Below is a small trained network, with its code and all its weights. Each question gives an input and a target symbol and asks what happens when units are switched off, that is, made to give their printed mean instead of their output.

import numpy as np


def w(rows, s, z=0):
    codes = np.array(rows[::2]) - 128.0
    scale = np.full(codes.shape[1], s)
    scale[-1] = z or s
    return codes * scale


def f(y):
    return np.maximum(y, 0)


def softmax(a):
    e = np.exp(a - a.max(-1, keepdims=True))
    return e / e.sum(-1, keepdims=True)


def log_softmax(a):
    a = a - a.max(-1, keepdims=True)
    return a - np.log(np.exp(a).sum(-1, keepdims=True))


def net(x, mask):
    ids = ['Φεζμπτ'.index(c) for c in x.split()]
    T = len(ids)
    res = E[ids] + P[:T]
    u = 0
    for l in range(2):
        r = res
        for j in range(3):
            rows = slice(2 * j, 2 * j + 2)
            q, k, v = (r @ M[l][rows].T for M in (Q, K, V))
            z = softmax(np.where(np.tri(T) > 0, q @ k.T / 2**0.5, -1e9)) @ v
            o = O[l][rows]
            res = res + np.where(mask[u + j], z, o[:, -1]) @ o[:, :-1]
        u += 3
        y = f(res @ A[l][:, :-1].T + A[l][:, -1])
        res = res + np.where(mask[u : u + 8], y, B[l][:, -1]) @ B[l][:, :-1]
        u += 8
    return log_softmax(res[-1] @ U[:, :-1].T + U[:, -1])


Q, K, V, O, A, B = {}, {}, {}, {}, {}, {}
E = w([
[117,198,162,96,59,108,70,77],'Φ',
[102,197,177,165,200,82,100,164],'ε',
[45,39,23,91,98,83,31,169],'ζ',
[198,7,238,153,135,57,147,157],'μ',
[112,182,86,139,66,90,140,162],'π',
[88,149,171,122,214,189,115,53],'τ',
],0.016)
P = w([
[192,95,146,63,82,196,56,236],'0',
[215,139,130,106,226,202,101,172],'1',
[162,31,150,134,145,206,14,142],'2',
[222,125,91,48,182,100,103,110],'3',
[133,41,178,162,119,146,49,93],'4',
[200,185,62,10,175,55,144,59],'5',
[34,44,177,176,80,134,101,61],'6',
[112,211,1,34,175,19,246,47],'7',
[32,85,139,207,101,106,139,5],'8',
],0.0081)
Q[0] = w([
[133,85,185,180,81,161,225,207],'0.h1',
[187,94,174,163,121,42,100,135],'0.h1',
[17,148,129,128,114,152,88,222],'0.h2',
[75,116,71,210,120,81,69,135],'0.h2',
[167,131,73,96,104,135,254,117],'0.h3',
[113,144,99,61,217,32,162,47],'0.h3',
],0.0068)
K[0] = w([
[192,131,168,66,141,152,129,253],'0.h1',
[160,116,155,180,151,89,119,123],'0.h1',
[90,129,70,113,80,144,190,137],'0.h2',
[56,193,101,89,201,87,96,86],'0.h2',
[2,185,95,180,90,156,110,163],'0.h3',
[80,85,216,129,135,78,186,141],'0.h3',
],0.0078)
V[0] = w([
[70,47,64,66,159,48,87,82],'0.h1',
[148,69,236,31,202,188,113,101],'0.h1',
[131,132,70,42,191,52,161,178],'0.h2',
[1,128,85,65,156,85,121,68],'0.h2',
[118,176,152,13,126,211,88,104],'0.h3',
[184,105,197,150,93,73,151,105],'0.h3',
],0.0067)
O[0] = w([
[126,205,209,150,126,92,89,70,182],'0.h1',
[128,156,103,201,89,98,178,136,254],'0.h1',
[214,167,197,162,86,120,130,94,135],'0.h2',
[161,100,130,194,139,64,224,140,121],'0.h2',
[255,98,25,252,161,136,113,93,145],'0.h3',
[10,82,116,154,164,79,47,131,182],'0.h3',
],0.0078,0.0074)
A[0] = w([
[141,102,162,75,138,130,109,183,1],'0.n1',
[129,131,134,156,76,161,128,103,156],'0.n2',
[133,187,146,154,65,130,119,211,76],'0.n3',
[162,131,79,119,254,143,111,108,117],'0.n4',
[155,40,176,124,132,112,150,144,80],'0.n5',
[208,95,183,114,159,181,110,103,70],'0.n6',
[196,143,161,155,113,169,104,240,132],'0.n7',
[82,135,106,105,147,134,134,136,164],'0.n8',
],0.0088,0.0029)
B[0] = w([
[194,134,171,108,80,161,161,100,157],'0.n1',
[99,52,153,96,21,137,60,90,187],'0.n2',
[161,126,165,201,105,70,118,84,178],'0.n3',
[166,156,119,140,115,140,59,166,255],'0.n4',
[154,117,163,103,170,109,192,79,201],'0.n5',
[171,117,248,69,152,98,159,123,196],'0.n6',
[225,117,129,255,135,117,162,110,216],'0.n7',
[158,175,180,148,137,29,91,95,204],'0.n8',
],0.0087,0.0045)
Q[1] = w([
[153,47,68,88,82,2,110,137],'1.h1',
[104,129,228,49,70,181,201,57],'1.h1',
[207,193,54,2,149,80,187,177],'1.h2',
[84,68,66,98,112,224,175,170],'1.h2',
[82,137,15,49,179,195,117,204],'1.h3',
[58,103,186,217,116,229,142,141],'1.h3',
],0.007)
K[1] = w([
[107,166,235,145,108,145,152,111],'1.h1',
[61,109,113,129,132,108,149,254],'1.h1',
[130,32,204,191,40,183,48,169],'1.h2',
[202,187,112,110,106,164,72,188],'1.h2',
[186,119,179,134,139,137,71,205],'1.h3',
[184,169,120,80,213,138,121,154],'1.h3',
],0.0065)
V[1] = w([
[140,192,122,142,103,149,80,100],'1.h1',
[122,86,153,111,116,146,131,97],'1.h1',
[149,124,144,93,176,157,118,101],'1.h2',
[178,198,153,142,190,110,124,254],'1.h2',
[161,65,82,102,95,141,185,108],'1.h3',
[98,254,127,153,62,122,146,120],'1.h3',
],0.0092)
O[1] = w([
[235,139,154,59,209,183,101,177,235],'1.h1',
[83,39,71,165,78,176,121,108,142],'1.h1',
[126,129,52,140,205,134,108,68,139],'1.h2',
[141,254,92,60,134,103,168,159,186],'1.h2',
[110,132,179,124,79,218,187,109,1],'1.h3',
[164,105,65,55,141,178,99,152,174],'1.h3',
],0.0099,0.0052)
A[1] = w([
[149,209,93,47,134,254,190,14,39],'1.n1',
[118,182,143,198,64,73,26,108,209],'1.n2',
[109,203,136,130,128,58,169,85,197],'1.n3',
[164,163,203,81,126,241,190,232,47],'1.n4',
[209,142,229,85,143,142,151,226,164],'1.n5',
[243,186,90,249,77,229,113,154,76],'1.n6',
[155,43,139,71,178,240,37,251,178],'1.n7',
[225,101,187,147,111,184,116,81,7],'1.n8',
],0.0068,0.0016)
B[1] = w([
[149,211,162,182,77,21,119,118,172],'1.n1',
[115,116,182,112,153,172,217,106,237],'1.n2',
[45,107,175,152,189,157,27,203,181],'1.n3',
[56,59,117,51,1,185,107,137,183],'1.n4',
[77,144,202,132,102,139,136,150,228],'1.n5',
[150,196,56,145,190,116,128,51,252],'1.n6',
[91,55,96,160,99,165,47,113,176],'1.n7',
[149,71,186,108,190,178,198,136,209],'1.n8',
],0.009,0.014)
U = w([
[146,58,86,122,196,180,100,149,131],'Φ',
[159,138,160,119,115,73,97,226,86],'ε',
[130,82,173,51,190,134,240,128,58],'ζ',
[68,121,128,136,130,115,167,110,19],'μ',
[127,63,130,3,92,167,109,152,254],'π',
[163,134,87,132,182,72,160,85,236],'τ',
],0.0075,0.0029)

Each question gives the input, a string of symbols that net reads in full, and the target symbol t.
The units are the heads (2 rows each of Q, K, V and O) and the neurons (one row each of A and B). Each row of codes is followed by its name. A weight is (code - 128) times the scale printed after its matrix; where a second scale follows, it is the last column's (O, A, B and U).
mask holds one flag per unit, layer by layer, with each layer's heads first. A switched-off unit (its flag False) gives its mean, the last column of its rows in O or B, instead of its output. The means were averaged over made-up inputs and are rounded, as every weight is.
A unit's drop is (log p(t) with every unit on - log p(t) with that unit switched off) / (log p(t) with every unit on - log p(t) with every unit switched off).
The circuit of an input: a set's keep is (log p(t) with only the set's units on - log p(t) with every unit switched off) / (log p(t) with every unit on - log p(t) with every unit switched off). Starting from the 12 units with the biggest drops (on a tie, the unit counted first), units are removed one at a time, each time the one whose removal leaves the highest keep (on an exact tie, the one counted first), for as long as the keep stays at least 0.8.
units of the circuit, in order: the units of the circuit, biggest drop first
most important unit: the unit with the biggest drop
k most important neurons: the k neurons with the biggest drops, biggest first
k most important neurons of layer l: the k neurons of layer l with the biggest drops, biggest first
heads that matter: for each layer, one digit per head in row order, 1 if its drop is at least 0.15 and else 0, layers parted by /
input Φ μ Φ Φ τ τ τ, target Φ: units of the circuit, in order => (0.h2 1.h1 1.h2)
input ζ ζ π, target ζ: 2 most important neurons => (1.n8 1.n5)
input τ μ ε ζ μ Φ, target μ: 4 most important neurons of layer 1 => (1.n8 1.n2 1.n4 1.n3)
input τ π π μ ζ τ μ τ, target μ: units of the circuit, in order => (0.h3 1.h1)
input τ Φ τ Φ ε, target Φ: units of the circuit, in order => (1.h1 0.n4 1.n7 0.h3)
input τ Φ ζ ε τ ζ τ, target ζ: most important neuron => (0.n4)
input μ π μ Φ τ μ π μ, target π: units of the circuit, in order => (0.h2 1.h3)
input τ τ ζ Φ μ ε μ, target ε: units of the circuit, in order => (1.h2 1.n6 1.n8 1.h3)
input μ τ Φ μ, target Φ: 2 most important neurons of layer 0 => (0.n1 0.n8)
input τ τ μ π μ, target π: units of the circuit, in order => (0.h2 1.n6)
input τ μ ε μ ε, target μ: heads that matter => 100 / 100
input Φ π ζ ζ ζ ζ, target ζ: heads that matter => 011 / 010
input ζ π ε τ ζ Φ, target ζ: heads that matter => 000 / 010
input Φ τ ζ τ ζ ε ε, target ε: 2 most important neurons => (0.n4 1.n3)
input π μ τ μ ζ ε π, target ε: 3 most important neurons => (1.n6 1.n3 1.n8)
input τ τ μ ε μ ε, target μ: most important unit => 0.n5
input π π τ, target π: heads that matter => 001 / 100
input τ μ μ τ, target μ: heads that matter => 101 / 001
input τ π τ π ε, target π: heads that matter => 001 / 111
input τ ε ζ Φ τ ζ ε, target ζ: most important unit => 0.h2
input ε τ Φ, target τ: 2 most important neurons => (1.n6 1.n1)
input π τ ζ π π τ, target π: 2 most important neurons => (0.n4 1.n4)
input π ζ Φ, target ζ: heads that matter => 001 / 000
input Φ μ π ε, target ε: heads that matter => 001 / 010
input τ τ π, target τ: units of the circuit, in order => (1.n6 0.h3)
input ζ ε ζ ε π, target ε: units of the circuit, in order => (1.h2 1.h1 1.n3)
input τ τ ζ π Φ τ ζ ζ, target ζ: most important unit => 0.h2
